Below are the code and all the weights of a small trained network. Each question names an input and a class and asks about switching units off, where a switched-off unit gives its printed mean instead of its output.

import numpy as np


def w(rows, s, z=0):
    codes = np.array(rows[::2]) - 128.0
    scale = np.full(codes.shape[1], s)
    scale[-1] = z or s
    return codes * scale


def norm(h):
    return h / np.sqrt((h * h).mean(-1, keepdims=True) + 1e-5)


def f(y):
    return y / 2 * (1 + np.tanh(0.7978845608 * (y + 0.044715 * y**3)))


def log_softmax(a):
    a = a - a.max(-1, keepdims=True)
    return a - np.log(np.exp(a).sum(-1, keepdims=True))


def net(x, mask):
    res = np.array(x, float).reshape(1, 8) / 4 @ E
    u = 0
    for l in range(2):
        y = f(norm(res) @ A[l][:, :-1].T + A[l][:, -1])
        res = res + np.where(mask[u : u + 16], y, B[l][:, -1]) @ B[l][:, :-1]
        u += 16
    return log_softmax(norm(res)[-1] @ U[:, :-1].T + U[:, -1])


A, B = {}, {}
E = w([
[123,131,127,125,128,126,127,127,123],'x0',
[125,131,128,127,130,128,126,127,126],'x1',
[86,13,107,168,39,77,29,96,70],'x2',
[132,128,130,131,126,125,129,129,131],'x3',
[145,147,127,37,45,97,183,3,162],'x4',
[188,58,173,20,137,118,126,192,92],'x5',
[31,84,198,141,77,172,194,172,157],'x6',
[126,126,126,126,129,131,127,127,132],'x7',
],0.0063)
A[0] = w([
[234,171,37,121,206,76,82,54,33,88],'0.n1',
[179,18,221,2,182,69,117,186,115,50],'0.n2',
[132,143,119,127,106,136,128,143,116,123],'0.n3',
[38,88,205,139,82,198,207,149,96,16],'0.n4',
[242,166,37,130,212,102,91,60,30,33],'0.n5',
[166,68,173,43,142,112,116,171,135,1],'0.n6',
[41,93,191,128,92,160,200,161,136,12],'0.n7',
[67,183,113,224,141,96,114,56,169,20],'0.n8',
[149,156,121,86,69,152,148,102,151,33],'0.n9',
[40,89,194,133,87,177,203,156,121,16],'0.n10',
[41,89,182,132,88,166,208,161,110,11],'0.n11',
[177,51,213,15,171,92,115,182,115,31],'0.n12',
[223,168,56,137,182,116,76,70,54,10],'0.n13',
[37,176,103,233,167,91,125,46,184,46],'0.n14',
[16,91,202,121,106,165,203,152,120,17],'0.n15',
[6,79,212,138,85,193,229,153,110,28],'0.n16',
],0.0039,0.004)
B[0] = w([
[90,132,195,118,58,119,85,201,234,252],'0.n1',
[169,181,52,129,32,225,148,186,49,240],'0.n2',
[129,124,127,126,133,141,120,120,134,123],'0.n3',
[138,172,115,103,120,74,44,159,212,158],'0.n4',
[107,160,152,104,69,96,69,200,254,204],'0.n5',
[133,191,46,181,83,186,157,136,98,113],'0.n6',
[148,181,108,119,122,83,44,141,201,140],'0.n7',
[168,145,115,113,71,172,148,182,76,144],'0.n8',
[112,142,120,126,158,113,114,104,109,94],'0.n9',
[146,181,113,113,120,69,44,153,204,148],'0.n10',
[148,168,108,115,128,88,58,146,199,137],'0.n11',
[151,184,49,156,58,204,145,166,69,191],'0.n12',
[88,148,156,133,90,115,92,174,225,150],'0.n13',
[170,148,114,119,39,195,153,194,66,187],'0.n14',
[153,168,121,124,111,86,53,149,205,156],'0.n15',
[129,153,140,103,95,77,46,169,223,207],'0.n16',
],0.0058,0.002)
A[1] = w([
[150,103,94,173,227,117,77,198,109,93],'1.n1',
[109,92,125,189,248,128,96,172,98,64],'1.n2',
[122,178,221,96,254,171,224,130,138,40],'1.n3',
[42,83,217,120,102,136,187,174,184,3],'1.n4',
[191,155,68,119,166,81,74,103,126,48],'1.n5',
[229,176,56,116,185,57,27,105,149,46],'1.n6',
[83,201,69,241,100,164,149,77,138,16],'1.n7',
[148,123,106,58,103,71,170,10,152,98],'1.n8',
[133,184,184,100,212,152,206,137,162,68],'1.n9',
[142,120,116,67,103,90,171,22,140,53],'1.n10',
[79,184,112,189,116,131,126,93,157,26],'1.n11',
[113,117,100,200,210,144,88,181,104,103],'1.n12',
[95,39,140,129,79,82,79,111,76,67],'1.n13',
[68,196,71,231,108,141,134,77,147,78],'1.n14',
[72,32,134,159,97,105,83,89,59,59],'1.n15',
[88,39,148,154,109,80,80,77,70,11],'1.n16',
],0.0062,0.004)
B[1] = w([
[49,133,207,74,109,117,181,45,118,241],'1.n1',
[77,112,192,70,123,123,182,39,105,209],'1.n2',
[194,82,3,243,144,62,58,65,139,255],'1.n3',
[126,174,153,93,112,88,54,133,161,131],'1.n4',
[100,98,127,145,86,137,137,174,173,102],'1.n5',
[51,126,169,136,41,125,77,219,237,155],'1.n6',
[220,77,121,33,67,173,111,230,70,182],'1.n7',
[30,94,222,155,207,148,140,152,62,235],'1.n8',
[158,49,37,197,120,64,57,91,131,247],'1.n9',
[40,98,209,146,189,161,134,151,71,193],'1.n10',
[164,60,131,64,123,108,108,175,104,138],'1.n11',
[71,112,195,53,121,106,195,39,90,239],'1.n12',
[186,232,72,164,189,149,173,133,189,214],'1.n13',
[207,110,136,7,73,180,138,230,57,201],'1.n14',
[211,185,38,191,230,104,149,93,204,218],'1.n15',
[197,164,56,157,205,114,154,120,192,184],'1.n16',
],0.006,0.0029)
U = w([
[98,160,170,108,72,92,53,182,233,254],'0',
[196,123,11,208,186,98,131,77,152,156],'1',
[191,130,111,72,50,214,157,194,23,21],'2',
[30,100,238,116,179,123,172,62,70,56],'3',
],0.012,0.00077)

Each question gives the input, the list of numbers given to net, and the class t.
The units are the neurons (one row each of A and B). Each row of codes is followed by its name. A weight is (code - 128) times the scale printed after its matrix; where a second scale follows, it is the last column's (A, B and U).
mask holds one flag per neuron, layer by layer. A switched-off neuron (its flag False) gives its mean, the last column of its row in B, instead of its output. The means were averaged over made-up inputs and are rounded, as every weight is.
A unit's drop is (log p(t) with every unit on - log p(t) with that unit switched off) / (log p(t) with every unit on - log p(t) with every unit switched off).
The circuit of an input: a set's keep is (log p(t) with only the set's units on - log p(t) with every unit switched off) / (log p(t) with every unit on - log p(t) with every unit switched off). Starting from the 12 units with the biggest drops (on a tie, the unit counted first), units are removed one at a time, each time the one whose removal leaves the highest keep (on an exact tie, the one counted first), for as long as the keep stays at least 0.8.
circuit, biggest first: the units of the circuit, biggest drop first
unit that matters most: the unit with the biggest drop
top k neurons: the k neurons with the biggest drops, biggest first
top k neurons in layer l: the k neurons of layer l with the biggest drops, biggest first
drop of u: that unit's drop, to one decimal
input [7,7,-1,-4,7,-5,-3,7], class 3: circuit, biggest first => [1.n8]
input [-8,-3,-7,4,5,-8,-8,3], class 0: circuit, biggest first => [1.n6 0.n1]
input [7,0,5,8,-6,0,4,2], class 3: top 3 neurons => [1.n12 1.n2 1.n1]
input [-1,-3,-8,-2,-3,7,7,0], class 1: circuit, biggest first => [1.n3 1.n9]
input [0,-2,-7,7,5,-3,6,-1], class 1: top 2 neurons => [1.n3 1.n9]
input [-6,-6,6,-8,-8,-6,-7,2], class 3: circuit, biggest first => [1.n12 1.n1]
input [-6,5,-7,-8,-6,-8,7,4], class 2: circuit, biggest first => [1.n14 1.n7]
input [-4,-5,7,-8,-8,6,0,-6], class 3: top 4 neurons in layer 1 => [1.n1 1.n12 1.n2 1.n3]
input [-7,7,7,4,8,5,-4,6], class 3: top 3 neurons in layer 1 => [1.n8 1.n10 1.n3]
input [-7,8,-8,-3,1,-7,4,-5], class 1: top 2 neurons => [1.n3 1.n9]
input [-6,-6,-1,-8,-7,-7,4,4], class 2: top 2 neurons => [1.n14 1.n7]
input [-3,0,-4,7,6,-4,-2,-1], class 3: top 2 neurons in layer 1 => [1.n8 1.n10]
input [-5,0,-3,0,2,-8,-7,-5], class 2: top 3 neurons => [1.n14 1.n7 0.n14]
input [-2,-5,-7,-8,-1,7,-8,2], class 0: circuit, biggest first => [1.n6]
input [3,6,7,-8,6,5,6,-1], class 1: top 2 neurons in layer 0 => [0.n1 0.n5]
input [7,7,7,-7,1,7,-8,-8], class 0: top 2 neurons in layer 0 => [0.n5 0.n1]
input [6,-4,0,6,8,-3,-6,4], class 3: top 2 neurons in layer 1 => [1.n8 1.n10]
input [-2,7,3,-4,6,-8,-6,-5], class 2: drop of 1.n14 => 0.1
input [5,-5,-5,-3,2,2,5,7], class 0: drop of 0.n4 => 0.2
input [7,6,-3,-1,-7,-8,-7,3], class 2: unit that matters most => 1.n14
input [1,4,-5,1,4,-1,3,-4], class 1: drop of 1.n3 => 1.0
